Below is a small trained network, with its code and all its weights. Each question gives an input and a class and asks what happens when units are switched off, that is, made to give their printed mean instead of their output.

import numpy as np


def w(rows, s, z=0):
    codes = np.array(rows[::2]) - 128.0
    scale = np.full(codes.shape[1], s)
    scale[-1] = z or s
    return codes * scale


def norm(h):
    return h / np.sqrt((h * h).mean(-1, keepdims=True) + 1e-5)


def f(y):
    return y / 2 * (1 + np.tanh(0.7978845608 * (y + 0.044715 * y**3)))


def log_softmax(a):
    a = a - a.max(-1, keepdims=True)
    return a - np.log(np.exp(a).sum(-1, keepdims=True))


def net(x, mask):
    res = np.array(x, float).reshape(1, 8) / 4 @ E
    u = 0
    for l in range(3):
        y = f(norm(res) @ A[l][:, :-1].T + A[l][:, -1])
        res = res + np.where(mask[u : u + 9], y, B[l][:, -1]) @ B[l][:, :-1]
        u += 9
    return log_softmax(norm(res)[-1] @ U[:, :-1].T + U[:, -1])


A, B = {}, {}
E = w([
[212,134,143,41,142,147,230],'x0',
[128,128,128,126,128,129,128],'x1',
[129,129,130,126,130,130,126],'x2',
[126,126,126,128,128,128,131],'x3',
[141,66,105,136,252,120,117],'x4',
[128,125,127,126,128,125,129],'x5',
[120,158,36,134,129,164,132],'x6',
[126,130,130,127,129,129,128],'x7',
],0.0042)
A[0] = w([
[171,148,253,99,65,115,157,161],'L0N0',
[50,65,119,241,231,107,27,4],'L0N1',
[132,128,127,127,130,131,131,132],'L0N2',
[83,60,225,148,187,66,75,85],'L0N3',
[62,159,133,167,17,108,38,121],'L0N4',
[204,70,116,33,223,126,173,70],'L0N5',
[86,153,154,166,38,106,49,71],'L0N6',
[113,123,130,121,126,129,127,121],'L0N7',
[63,158,134,165,20,110,39,118],'L0N8',
],0.0036,0.0014)
B[0] = w([
[1,91,151,109,137,78,108,224],'L0N0',
[144,134,130,18,8,102,68,251],'L0N1',
[124,129,128,134,125,126,125,129],'L0N2',
[234,91,141,150,125,94,159,196],'L0N3',
[162,112,133,153,238,152,198,234],'L0N4',
[63,147,157,240,138,132,127,213],'L0N5',
[160,97,141,129,220,134,194,195],'L0N6',
[135,131,131,124,131,131,130,127],'L0N7',
[165,110,134,153,241,151,202,229],'L0N8',
],0.0041,0.0029)
A[1] = w([
[155,106,214,42,52,69,79,102],'L1N0',
[153,206,71,95,8,173,146,3],'L1N1',
[140,160,42,70,76,156,62,71],'L1N2',
[184,142,252,167,147,137,186,89],'L1N3',
[70,105,178,185,161,111,98,132],'L1N4',
[174,94,15,156,198,145,141,158],'L1N5',
[152,135,132,113,116,126,146,132],'L1N6',
[78,166,143,35,22,141,159,137],'L1N7',
[98,195,85,149,121,186,191,90],'L1N8',
],0.0044,0.002)
B[1] = w([
[189,250,101,178,98,226,111,227],'L1N0',
[174,4,84,117,191,52,155,156],'L1N1',
[27,52,155,93,203,87,127,152],'L1N2',
[1,54,120,145,166,75,95,253],'L1N3',
[180,104,129,82,130,93,207,194],'L1N4',
[73,198,151,132,58,177,130,228],'L1N5',
[121,122,119,146,136,126,102,134],'L1N6',
[111,114,97,99,84,82,71,205],'L1N7',
[246,137,107,125,117,123,137,181],'L1N8',
],0.0043,0.0026)
A[2] = w([
[126,127,131,121,130,130,132,125],'L2N0',
[132,125,125,124,133,126,126,128],'L2N1',
[127,51,166,56,82,43,58,56],'L2N2',
[135,184,54,61,42,155,83,63],'L2N3',
[68,143,166,53,53,111,116,5],'L2N4',
[117,117,147,66,147,146,152,107],'L2N5',
[131,127,126,128,130,128,127,129],'L2N6',
[117,215,75,139,165,210,200,81],'L2N7',
[253,146,180,97,83,139,126,19],'L2N8',
],0.0044,0.0019)
B[2] = w([
[126,126,129,137,131,124,121,128],'L2N0',
[123,127,130,131,120,125,130,128],'L2N1',
[180,230,99,170,95,236,170,254],'L2N2',
[80,34,201,169,255,72,178,220],'L2N3',
[90,209,132,135,87,189,74,158],'L2N4',
[109,111,129,204,138,107,75,136],'L2N5',
[127,129,128,129,124,126,130,128],'L2N6',
[214,224,128,182,82,214,78,232],'L2N7',
[133,90,140,173,147,100,4,135],'L2N8',
],0.0036,0.0016)
U = w([
[79,67,198,169,212,79,197,251],'0',
[169,219,80,189,148,227,167,204],'1',
[238,106,166,155,107,98,14,42],'2',
[10,103,56,109,167,144,42,35],'3',
[55,206,176,75,20,110,135,75],'4',
[196,94,32,54,83,68,182,83],'5',
],0.011,0.0015)

Each question gives the input, the list of numbers given to net, and the class t.
The units are the neurons (one row each of A and B). Each row of codes is followed by its name. A weight is (code - 128) times the scale printed after its matrix; where a second scale follows, it is the last column's (A, B and U).
mask holds one flag per neuron, layer by layer. A switched-off neuron (its flag False) gives its mean, the last column of its row in B, instead of its output. The means were averaged over made-up inputs and are rounded, as every weight is.
A unit's drop is (log p(t) with every unit on - log p(t) with that unit switched off) / (log p(t) with every unit on - log p(t) with every unit switched off).
The circuit of an input: a set's keep is (log p(t) with only the set's units on - log p(t) with every unit switched off) / (log p(t) with every unit on - log p(t) with every unit switched off). Starting from the 12 units with the biggest drops (on a tie, the unit counted first), units are removed one at a time, each time the one whose removal leaves the highest keep (on an exact tie, the one counted first), for as long as the keep stays at least 0.8.
circuit, biggest first: the units of the circuit, biggest drop first
unit that matters most: the unit with the biggest drop
top k neurons: the k neurons with the biggest drops, biggest first
top k neurons in layer l: the k neurons of layer l with the biggest drops, biggest first
drop when u is switched off: that unit's drop, to one decimal
input [1,2,-5,0,7,8,5,-8], class 1: unit that matters most -> L1N3
input [-1,-1,7,5,8,6,2,8], class 3: circuit, biggest first -> [L0N1, L1N5]
input [1,0,7,-3,-8,-6,2,6], class 5: top 2 neurons in layer 1 -> [L1N1, L1N8]
input [-8,-3,6,7,-2,-3,1,-4], class 1: top 2 neurons -> [L0N0, L1N5]
input [0,-7,0,-6,7,4,1,8], class 3: top 3 neurons in layer 1 -> [L1N1, L1N5, L1N8]
input [-5,5,-8,7,7,1,-2,-8], class 2: top 2 neurons -> [L0N1, L0N3]
input [-2,4,8,2,-7,-3,0,-7], class 0: top 2 neurons -> [L1N0, L1N3]
input [-1,7,5,6,6,3,2,4], class 3: top 2 neurons -> [L0N1, L1N2]
input [0,8,7,8,-7,-3,-4,-8], class 0: top 2 neurons in layer 1 -> [L1N5, L1N3]
input [-5,1,-2,-2,-4,7,1,-7], class 1: top 2 neurons in layer 2 -> [L2N7, L2N3]
input [0,-2,3,-6,1,1,-7,-1], class 2: top 4 neurons in layer 1 -> [L1N0, L1N2, L1N5, L1N1]
input [-2,2,2,8,-3,1,0,3], class 0: top 2 neurons in layer 1 -> [L1N0, L1N3]
input [3,-6,0,1,0,3,-7,1], class 4: top 3 neurons in layer 1 -> [L1N0, L1N1, L1N2]
input [2,0,-6,5,-8,-6,2,-3], class 5: circuit, biggest first -> [L1N1]
input [-7,-1,-3,4,7,-2,-5,-1], class 2: drop when L0N1 is switched off -> 0.4
input [4,4,8,7,0,1,5,-8], class 5: drop when L0N8 is switched off -> 3.5
input [-7,-2,-8,-5,-1,-8,-5,-8], class 0: drop when L0N8 is switched off -> 0.3
